Below are the code and all the weights of a small trained network. Each question names an input and a target symbol and asks about switching units off, where a switched-off unit gives its printed mean instead of its output.

import numpy as np


def w(rows, s, z=0):
    codes = np.array(rows[::2]) - 128.0
    scale = np.full(codes.shape[1], s)
    scale[-1] = z or s
    return codes * scale


def softmax(a):
    e = np.exp(a - a.max(-1, keepdims=True))
    return e / e.sum(-1, keepdims=True)


def log_softmax(a):
    a = a - a.max(-1, keepdims=True)
    return a - np.log(np.exp(a).sum(-1, keepdims=True))


def net(x, mask):
    ids = ['βδεηξπφω'.index(c) for c in x.split()]
    T = len(ids)
    res = E[ids] + P[:T]
    u = 0
    for l in range(3):
        r = res
        for j in range(2):
            rows = slice(2 * j, 2 * j + 2)
            q, k, v = (r @ M[l][rows].T for M in (Q, K, V))
            z = softmax(np.where(np.tri(T) > 0, q @ k.T / 2**0.5, -1e9)) @ v
            o = O[l][rows]
            res = res + np.where(mask[u + j], z, o[:, -1]) @ o[:, :-1]
        u += 2
    return log_softmax(res[-1] @ U[:, :-1].T + U[:, -1])


Q, K, V, O = {}, {}, {}, {}
E = w([
[162,110,133],'β',
[120,113,116],'δ',
[88,86,163],'ε',
[146,104,155],'η',
[169,141,166],'ξ',
[138,96,203],'π',
[52,171,181],'φ',
[205,8,107],'ω',
],0.014)
P = w([
[106,210,5],'0',
[85,87,254],'1',
[70,100,248],'2',
[80,122,209],'3',
[126,161,202],'4',
[83,179,165],'5',
[179,198,185],'6',
[133,143,195],'7',
[95,132,162],'8',
[109,120,128],'9',
[116,108,144],'10',
[61,70,138],'11',
],0.0044)
Q[0] = w([
[163,122,24],'L0H1',
[151,156,142],'L0H1',
[245,133,150],'L0H2',
[99,141,105],'L0H2',
],0.012)
K[0] = w([
[73,122,99],'L0H1',
[127,152,146],'L0H1',
[248,158,75],'L0H2',
[89,156,129],'L0H2',
],0.018)
V[0] = w([
[146,218,202],'L0H1',
[111,161,135],'L0H1',
[54,2,200],'L0H2',
[210,203,185],'L0H2',
],0.0093)
O[0] = w([
[98,2,111,177],'L0H1',
[120,216,53,117],'L0H1',
[170,195,190,254],'L0H2',
[15,52,173,156],'L0H2',
],0.01,0.0054)
Q[1] = w([
[169,135,2],'L1H1',
[159,20,91],'L1H1',
[40,239,137],'L1H2',
[132,213,249],'L1H2',
],0.0081)
K[1] = w([
[19,204,209],'L1H1',
[235,64,215],'L1H1',
[254,186,208],'L1H2',
[157,49,58],'L1H2',
],0.0065)
V[1] = w([
[147,158,181],'L1H1',
[166,101,46],'L1H1',
[73,164,165],'L1H2',
[201,9,218],'L1H2',
],0.013)
O[1] = w([
[142,88,254,166],'L1H1',
[184,163,74,80],'L1H1',
[59,155,210,141],'L1H2',
[168,76,145,250],'L1H2',
],0.0081,0.013)
Q[2] = w([
[254,106,188],'L2H1',
[185,42,208],'L2H1',
[189,163,35],'L2H2',
[129,115,3],'L2H2',
],0.0068)
K[2] = w([
[106,7,155],'L2H1',
[189,6,127],'L2H1',
[136,139,204],'L2H2',
[214,109,203],'L2H2',
],0.011)
V[2] = w([
[168,155,112],'L2H1',
[1,218,168],'L2H1',
[160,194,181],'L2H2',
[165,229,64],'L2H2',
],0.0094)
O[2] = w([
[60,72,120,48],'L2H1',
[149,54,244,2],'L2H1',
[230,110,81,129],'L2H2',
[101,2,40,102],'L2H2',
],0.0078,0.0073)
U = w([
[88,143,163,172],'β',
[121,93,162,37],'δ',
[192,115,181,4],'ε',
[96,141,185,153],'η',
[2,164,206,167],'ξ',
[154,172,208,119],'π',
[128,103,222,180],'φ',
[235,143,140,122],'ω',
],0.0079,0.0035)

Each question gives the input, a string of symbols that net reads in full, and the target symbol t.
The units are the heads (2 rows each of Q, K, V and O). Each row of codes is followed by its name. A weight is (code - 128) times the scale printed after its matrix; where a second scale follows, it is the last column's (O and U).
mask holds one flag per head, layer by layer. A switched-off head (its flag False) gives its mean, the last column of its rows in O, instead of its output. The means were averaged over made-up inputs and are rounded, as every weight is.
A unit's drop is (log p(t) with every unit on - log p(t) with that unit switched off) / (log p(t) with every unit on - log p(t) with every unit switched off).
The circuit of an input: a set's keep is (log p(t) with only the set's units on - log p(t) with every unit switched off) / (log p(t) with every unit on - log p(t) with every unit switched off). Starting from all 6 units, units are removed one at a time, each time the one whose removal leaves the highest keep (on an exact tie, the one counted first), for as long as the keep stays at least 0.8.
circuit, biggest first: the units of the circuit, biggest drop first
unit that matters most: the unit with the biggest drop
which heads matter: for each layer, one digit per head in row order, 1 if its drop is at least 0.15 and else 0, layers parted by /
drop when u is switched off: that unit's drop, to one decimal
input δ φ π β π π π δ π β, target δ: which heads matter : 11 / 11 / 01
input π φ η φ φ β δ π π φ, target π: circuit, biggest first : [L2H2]
input π π π ω δ δ ε ε π, target π: circuit, biggest first : [L2H2, L0H2]
input ω β δ β, target ω: circuit, biggest first : [L0H2, L1H1]
input δ φ ξ δ β π φ π ε ω, target δ: circuit, biggest first : [L2H2, L1H1, L1H2, L0H2]
input π ξ ξ β ξ ξ η ξ ω, target π: which heads matter : 01 / 00 / 01
input ω β π ε, target ω: circuit, biggest first : [L0H2, L1H1]
input ω π ξ, target ω: circuit, biggest first : [L1H1, L1H2]
input δ π π π β π ω π π π ξ, target δ: circuit, biggest first : [L2H2, L0H2, L1H1, L1H2]
input π ε ω β π ε δ ε, target π: which heads matter : 00 / 00 / 01
input ξ δ π φ β π η δ ξ, target ξ: circuit, biggest first : [L0H2, L2H2, L1H1]
input ε β ω, target ω: which heads matter : 01 / 00 / 01
input π ω ω, target π: which heads matter : 11 / 00 / 01
input ξ δ π δ ε δ π φ π π π, target ξ: unit that matters most : L0H2
input π ω β π π π π δ φ φ δ β, target π: which heads matter : 00 / 00 / 01
input ω δ π, target ω: drop when L0H2 is switched off : 0.5
input δ ξ δ β ξ δ φ π η δ ξ, target δ: drop when L0H2 is switched off : 0.7
input δ β π β ξ ω π π ξ η, target δ: drop when L0H2 is switched off : 0.6
